Small tables with named rows and columns. After each table, cells are looked up by row and column.

tibes =
|  | bosivo | mig | lus |
|---|---|---|---|
| sop | -6.4 | -1.6 | -3.1 |
| kig | 3.5 | -8.1 | 1.1 |
| goz | 6.7 | -3.9 | -0.6 |
| pir | -2.3 | 2.0 | -0.5 |
| vom | -3.9 | -1.7 | -7.0 |
| ruza | -2.4 | -6.1 | -2.0 |
| tilo | -7.1 | -2.9 | -9.0 |
| zotira | 7.0 | -5.1 | -3.9 |
| vez | -3.0 | -3.3 | -0.4 |
| mov | 0.5 | -4.9 | -5.2 |
| nulav | -1.2 | -3.6 | -2.2 |
| pudel | 1.0 | -4.3 | -6.5 |
| bup | -2.3 | 3.7 | -7.4 |

pir, mig: 2.0
vom, lus: -7.0
ruza, bosivo: -2.4
tilo, mig: -2.9
nulav, mig: -3.6
vom, bosivo: -3.9
kig, bosivo: 3.5
vez, lus: -0.4
pudel, bosivo: 1.0
vez, mig: -3.3
tilo, lus: -9.0
vez, bosivo: -3.0
kig, lus: 1.1
ruza, mig: -6.1
bup, bosivo: -2.3
pudel, lus: -6.5
nulav, bosivo: -1.2
nulav, lus: -2.2

fusini:
|  | kosed | ret | rizus | lel | baz |
|---|---|---|---|---|---|
| nefanad | 0.9 | 0.1 | -0.2 | 0.7 | 0.6 |
| riro | 0.6 | 0.7 | -0.1 | -0.5 | -0.4 |
| kilip | -0.3 | 0.6 | -0.9 | 0.2 | 0.1 |

What is the rizus of nefanad in fusini? -0.2
What is the lel of riro in fusini? -0.5
What is the kosed of riro in fusini? 0.6
What is the baz of kilip in fusini? 0.1
What is the ret of riro in fusini? 0.7
What is the baz of nefanad in fusini? 0.6
What is the kosed of kilip in fusini? -0.3
What is the ret of kilip in fusini? 0.6
What is the rizus of riro in fusini? -0.1
What is the baz of riro in fusini? -0.4
What is the ret of nefanad in fusini? 0.1
What is the lel of nefanad in fusini? 0.7
What is the kosed of nefanad in fusini? 0.9
What is the lel of kilip in fusini? 0.2
What is the rizus of kilip in fusini? -0.9

bot
|  | gegine | gop | gigivi | sige | muvus | netu | gupef | pak |
|---|---|---|---|---|---|---|---|---|
| lufu | -58.455 | -39.231 | -34.606 | -55.671 | 50.380 | -26.893 | -65.360 | 49.298 |
| nol | -6.477 | -43.792 | -44.110 | 45.131 | -36.641 | 29.257 | -23.311 | -40.491 |
| laposi | 63.037 | 60.487 | -33.456 | 33.059 | 43.710 | -66.056 | 25.941 | -71.502 |
| fefivas | 1.012 | 62.724 | -54.328 | -51.290 | 61.306 | 36.485 | 34.068 | -53.610 |
| vad | 43.387 | 61.880 | 42.026 | -57.533 | 15.977 | -59.187 | 60.968 | -66.435 |
| pigo | 33.317 | 10.157 | 37.928 | -14.353 | 21.244 | -39.617 | 60.898 | -35.000 |
| bip | -61.045 | 51.072 | 24.846 | -56.744 | -4.291 | 13.153 | -69.521 | 50.613 |
| rulasur | 40.014 | -71.719 | 51.462 | -1.558 | -28.559 | -70.509 | 2.953 | -34.110 |
| foro | 1.452 | 13.004 | 58.950 | -0.709 | -44.659 | -13.133 | -64.229 | 44.998 |
| til | 2.699 | -9.205 | -33.267 | 55.121 | -13.007 | -36.549 | -72.138 | -42.053 |
| zumafe | -35.399 | -66.470 | 4.391 | -25.459 | 8.688 | 10.854 | -48.565 | 7.631 |
| rimodi | -33.532 | 22.639 | -47.225 | 59.503 | -52.707 | 11.854 | -42.521 | 38.138 |
| doz | 51.787 | -31.101 | -20.687 | 11.822 | 62.179 | 5.782 | -59.872 | -68.404 |

rulasur, sige: -1.558
nol, muvus: -36.641
foro, netu: -13.133
pigo, gegine: 33.317
doz, netu: 5.782
laposi, gigivi: -33.456
zumafe, gupef: -48.565
foro, gupef: -64.229
vad, pak: -66.435
rimodi, muvus: -52.707
zumafe, gop: -66.470
rulasur, pak: -34.110
fefivas, sige: -51.290
zumafe, sige: -25.459
bip, muvus: -4.291

